Below is a small trained network, with its code and all its weights. Each question gives an input and a class and asks what happens when units are switched off, that is, made to give their printed mean instead of their output.

import numpy as np


def w(rows, s, z=0):
    codes = np.array(rows[::2]) - 128.0
    scale = np.full(codes.shape[1], s)
    scale[-1] = z or s
    return codes * scale


def f(y):
    return np.maximum(y, 0)


def log_softmax(a):
    a = a - a.max(-1, keepdims=True)
    return a - np.log(np.exp(a).sum(-1, keepdims=True))


def net(x, mask):
    res = np.array(x, float).reshape(1, 6) / 4 @ E
    y = f(res @ A[0][:, :-1].T + A[0][:, -1])
    res = res + np.where(mask, y, B[0][:, -1]) @ B[0][:, :-1]
    return log_softmax(res[-1] @ U[:, :-1].T + U[:, -1])


A, B = {}, {}
E = w([
[130,127,132],'x0',
[250,44,112],'x1',
[134,124,125],'x2',
[63,62,47],'x3',
[128,126,129],'x4',
[94,24,254],'x5',
],0.0042)
A[0] = w([
[156,169,173,123],'n0',
[147,156,154,106],'n1',
[172,200,200,71],'n2',
[158,179,63,2],'n3',
[169,168,181,91],'n4',
[6,200,163,42],'n5',
[96,70,98,128],'n6',
[70,177,143,74],'n7',
[195,84,105,59],'n8',
[151,160,84,34],'n9',
[96,81,186,37],'n10',
[122,127,131,230],'n11',
[72,147,135,91],'n12',
[69,177,133,61],'n13',
[161,194,57,43],'n14',
[128,86,118,50],'n15',
[168,88,106,66],'n16',
[161,188,167,59],'n17',
[186,92,111,58],'n18',
[108,100,158,66],'n19',
[141,184,155,117],'n20',
[107,78,195,10],'n21',
[108,80,83,76],'n22',
[128,133,135,203],'n23',
[153,150,95,62],'n24',
[80,174,137,76],'n25',
[128,131,132,177],'n26',
[219,69,98,35],'n27',
[77,68,64,66],'n28',
[107,105,107,93],'n29',
[84,134,160,36],'n30',
[141,149,148,105],'n31',
[147,148,123,82],'n32',
[73,144,127,74],'n33',
[159,150,187,110],'n34',
[98,81,184,41],'n35',
[97,187,134,19],'n36',
[122,87,165,78],'n37',
[60,59,77,45],'n38',
[104,108,103,171],'n39',
[102,79,192,20],'n40',
[140,139,100,67],'n41',
[143,149,93,58],'n42',
[151,201,51,44],'n43',
[90,91,193,17],'n44',
[127,131,133,198],'n45',
[109,102,172,39],'n46',
[117,108,162,51],'n47',
],0.011,0.0063)
B[0] = w([
[117,143,79,163],'n0',
[126,130,89,141],'n1',
[115,127,9,161],'n2',
[2,54,211,140],'n3',
[110,119,37,153],'n4',
[222,32,53,187],'n5',
[138,166,73,173],'n6',
[178,85,108,155],'n7',
[193,67,95,151],'n8',
[64,88,177,133],'n9',
[44,85,167,149],'n10',
[174,243,242,254],'n11',
[159,93,100,151],'n12',
[187,80,112,150],'n13',
[16,45,179,165],'n14',
[129,103,80,130],'n15',
[155,93,92,140],'n16',
[101,114,83,142],'n17',
[174,78,104,143],'n18',
[94,114,148,136],'n19',
[129,174,102,159],'n20',
[25,86,183,144],'n21',
[131,126,75,143],'n22',
[159,212,216,221],'n23',
[90,69,140,134],'n24',
[179,101,123,149],'n25',
[145,172,174,188],'n26',
[221,42,77,159],'n27',
[101,162,40,157],'n28',
[112,134,108,134],'n29',
[114,72,123,133],'n30',
[125,127,102,135],'n31',
[108,109,123,130],'n32',
[151,80,94,143],'n33',
[93,137,75,158],'n34',
[42,87,169,149],'n35',
[129,89,148,134],'n36',
[82,80,144,146],'n37',
[84,146,65,154],'n38',
[136,195,145,187],'n39',
[35,87,178,146],'n40',
[81,97,155,129],'n41',
[78,100,166,132],'n42',
[2,53,192,171],'n43',
[79,77,159,144],'n44',
[156,202,205,214],'n45',
[80,113,162,134],'n46',
[96,112,150,131],'n47',
],0.025,0.0051)
U = w([
[34,42,178,13],'0',
[190,2,136,47],'1',
[93,111,148,253],'2',
[97,107,145,206],'3',
[93,103,138,226],'4',
[25,143,16,46],'5',
],0.0077,0.0043)

Each question gives the input, the list of numbers given to net, and the class t.
The units are the neurons (one row each of A and B). Each row of codes is followed by its name. A weight is (code - 128) times the scale printed after its matrix; where a second scale follows, it is the last column's (A, B and U).
mask holds one flag per neuron, in row order. A switched-off neuron (its flag False) gives its mean, the last column of its row in B, instead of its output. The means were averaged over made-up inputs and are rounded, as every weight is.
A unit's drop is (log p(t) with every unit on - log p(t) with that unit switched off) / (log p(t) with every unit on - log p(t) with every unit switched off).
The circuit of an input: a set's keep is (log p(t) with only the set's units on - log p(t) with every unit switched off) / (log p(t) with every unit on - log p(t) with every unit switched off). Starting from the 12 units with the biggest drops (on a tie, the unit counted first), units are removed one at a time, each time the one whose removal leaves the highest keep (on an exact tie, the one counted first), for as long as the keep stays at least 0.8.
units of the circuit, in order: the units of the circuit, biggest drop first
k most important neurons: the k neurons with the biggest drops, biggest first
drop of u: that unit's drop, to one decimal
input [0,-3,1,-3,4,-7], class 0: 3 most important neurons : n43; n14; n3
input [8,8,-6,-7,2,-7], class 1: units of the circuit, in order : n27
input [0,6,4,7,1,3], class 5: units of the circuit, in order : n28; n6
input [-4,7,-4,6,-1,-4], class 1: 2 most important neurons : n27; n8
input [-5,-5,1,8,-5,-2], class 5: units of the circuit, in order : n28; n38
input [-3,4,-1,-8,-2,-7], class 5: units of the circuit, in order : n2; n4
input [-4,8,-1,5,1,8], class 0: units of the circuit, in order : n21; n40
input [-4,7,7,-7,6,7], class 0: units of the circuit, in order : n21; n40
input [0,-3,2,7,6,-4], class 5: 3 most important neurons : n28; n38; n6
input [6,6,5,-8,2,-5], class 5: 2 most important neurons : n2; n4
input [-2,6,5,7,-3,-2], class 5: 2 most important neurons : n28; n6
input [2,8,4,-3,-6,-5], class 1: drop of n27 : 0.3
input [-3,-5,-1,-3,-7,7], class 0: drop of n42 : 0.0
input [1,-5,1,-4,0,2], class 1: units of the circuit, in order : n5
input [2,7,8,-4,2,8], class 0: drop of n10 : 0.1
input [6,-8,-6,4,3,0], class 1: drop of n5 : 0.2
